Here is a tiny trained network, its code and every weight. The questions are about switching its units off for an input and a target symbol, where a switched-off unit gives its printed mean instead of its output.

import numpy as np


def w(rows, s, z=0):
    codes = np.array(rows[::2]) - 128.0
    scale = np.full(codes.shape[1], s)
    scale[-1] = z or s
    return codes * scale


def norm(h):
    return h / np.sqrt((h * h).mean(-1, keepdims=True) + 1e-5)


def f(y):
    return y / 2 * (1 + np.tanh(0.7978845608 * (y + 0.044715 * y**3)))


def softmax(a):
    e = np.exp(a - a.max(-1, keepdims=True))
    return e / e.sum(-1, keepdims=True)


def log_softmax(a):
    a = a - a.max(-1, keepdims=True)
    return a - np.log(np.exp(a).sum(-1, keepdims=True))


def net(x, mask):
    ids = ['ΞΨαβδεζθλπσφω'.index(c) for c in x.split()]
    T = len(ids)
    res = E[ids] + P[:T]
    r = norm(res)
    for j in range(2):
        rows = slice(3 * j, 3 * j + 3)
        q, k, v = (r @ M[0][rows].T for M in (Q, K, V))
        z = softmax(np.where(np.tri(T) > 0, q @ k.T / 3**0.5, -1e9)) @ v
        o = O[0][rows]
        res = res + np.where(mask[j], z, o[:, -1]) @ o[:, :-1]
    y = f(norm(res) @ A[0][:, :-1].T + A[0][:, -1])
    res = res + np.where(mask[2:6], y, B[0][:, -1]) @ B[0][:, :-1]
    return log_softmax(norm(res)[-1] @ U[:, :-1].T + U[:, -1])


Q, K, V, O, A, B = {}, {}, {}, {}, {}, {}
E = w([
[127,129,125],'Ξ',
[106,76,87],'Ψ',
[127,124,129],'α',
[140,124,108],'β',
[146,121,119],'δ',
[113,72,97],'ε',
[134,152,128],'ζ',
[91,99,93],'θ',
[165,170,136],'λ',
[146,169,137],'π',
[64,189,141],'σ',
[168,188,211],'φ',
[227,114,254],'ω',
],0.0053)
P = w([
[70,141,2],'0',
[100,232,22],'1',
[116,237,51],'2',
[125,235,64],'3',
[127,204,77],'4',
[123,186,91],'5',
[126,185,105],'6',
[127,190,100],'7',
[139,200,117],'8',
],0.00068)
Q[0] = w([
[170,147,34],'H0',
[136,191,217],'H0',
[143,216,200],'H0',
[39,2,118],'H1',
[31,11,115],'H1',
[177,122,213],'H1',
],0.0083)
K[0] = w([
[138,179,205],'H0',
[233,119,59],'H0',
[245,135,85],'H0',
[159,81,2],'H1',
[169,116,12],'H1',
[21,170,123],'H1',
],0.0086)
V[0] = w([
[72,100,175],'H0',
[64,147,200],'H0',
[184,144,135],'H0',
[127,125,38],'H1',
[253,106,81],'H1',
[14,195,138],'H1',
],0.0047)
O[0] = w([
[102,193,159,5],'H0',
[93,217,167,68],'H0',
[128,119,78,188],'H0',
[164,59,181,94],'H1',
[240,200,186,167],'H1',
[55,3,83,168],'H1',
],0.0042,0.0018)
A[0] = w([
[110,153,206,157],'N0',
[108,173,122,247],'N1',
[149,105,205,76],'N2',
[68,35,253,124],'N3',
],0.0051,0.0016)
B[0] = w([
[21,4,162,136],'N0',
[34,167,51,254],'N1',
[155,51,206,118],'N2',
[59,207,244,176],'N3',
],0.003,0.00092)
U = w([
[156,48,123,90],'Ξ',
[177,131,194,116],'Ψ',
[123,106,99,77],'α',
[42,97,213,147],'β',
[120,55,67,152],'δ',
[167,118,56,92],'ε',
[65,176,43,120],'ζ',
[110,120,137,2],'θ',
[210,132,130,172],'λ',
[98,93,142,43],'π',
[93,252,160,165],'σ',
[168,111,191,160],'φ',
[6,92,88,134],'ω',
],0.015,0.0093)

Each question gives the input, a string of symbols that net reads in full, and the target symbol t.
The units are the heads (3 rows each of Q, K, V and O) and the neurons (one row each of A and B). Each row of codes is followed by its name. A weight is (code - 128) times the scale printed after its matrix; where a second scale follows, it is the last column's (O, A, B and U).
mask holds one flag per unit, heads first, then neurons. A switched-off unit (its flag False) gives its mean, the last column of its rows in O or B, instead of its output. The means were averaged over made-up inputs and are rounded, as every weight is.
A unit's drop is (log p(t) with every unit on - log p(t) with that unit switched off) / (log p(t) with every unit on - log p(t) with every unit switched off).
The circuit of an input: a set's keep is (log p(t) with only the set's units on - log p(t) with every unit switched off) / (log p(t) with every unit on - log p(t) with every unit switched off). Starting from all 6 units, units are removed one at a time, each time the one whose removal leaves the highest keep (on an exact tie, the one counted first), for as long as the keep stays at least 0.8.
circuit, biggest first: the units of the circuit, biggest drop first
k most important neurons: the k neurons with the biggest drops, biggest first
heads that matter: for each layer, one digit per head in row order, 1 if its drop is at least 0.15 and else 0, layers parted by /
drop when u is switched off: that unit's drop, to one decimal
input ω ζ σ Ξ ω δ, target σ: circuit, biggest first => H0
input λ φ λ ζ Ξ φ ω σ ε, target β: circuit, biggest first => H0, H1
input λ α λ λ β α, target λ: heads that matter => 01
input β Ψ σ ζ ζ, target ω: heads that matter => 01
input σ ζ β, target ω: heads that matter => 11
input Ξ φ β β Ψ θ, target φ: circuit, biggest first => H1, H0
input Ψ θ φ ζ α, target ζ: circuit, biggest first => H1, N0
input ε β Ψ ζ λ α λ Ξ, target λ: heads that matter => 01
input α Ξ ω β ζ φ Ψ α, target ζ: circuit, biggest first => H1, N1
input θ φ σ φ ε ω, target β: 2 most important neurons => N3, N0
input σ ζ φ Ψ, target β: circuit, biggest first => H1, H0, N3
input Ψ ε ε σ δ Ξ, target ω: circuit, biggest first => H1, N3
input λ φ φ ζ φ σ φ π β, target ζ: heads that matter => 10
input ζ Ξ β α λ β, target λ: heads that matter => 01
input α ε θ φ σ π φ, target β: circuit, biggest first => H1, N0
input ω α β θ, target φ: heads that matter => 11
input Ξ θ Ξ α λ σ Ξ, target ω: most important neuron => N3
input δ ζ φ ω α α Ψ φ π, target ζ: 2 most important neurons => N1, N3
input α λ ε ζ, target λ: drop when H1 is switched off => 0.6
input φ ζ β ω θ ε, target φ: drop when H1 is switched off => 1.1
input φ φ α ζ ζ φ α π, target ζ: circuit, biggest first => H1
input φ ω φ φ ω β, target σ: drop when H0 is switched off => 0.2
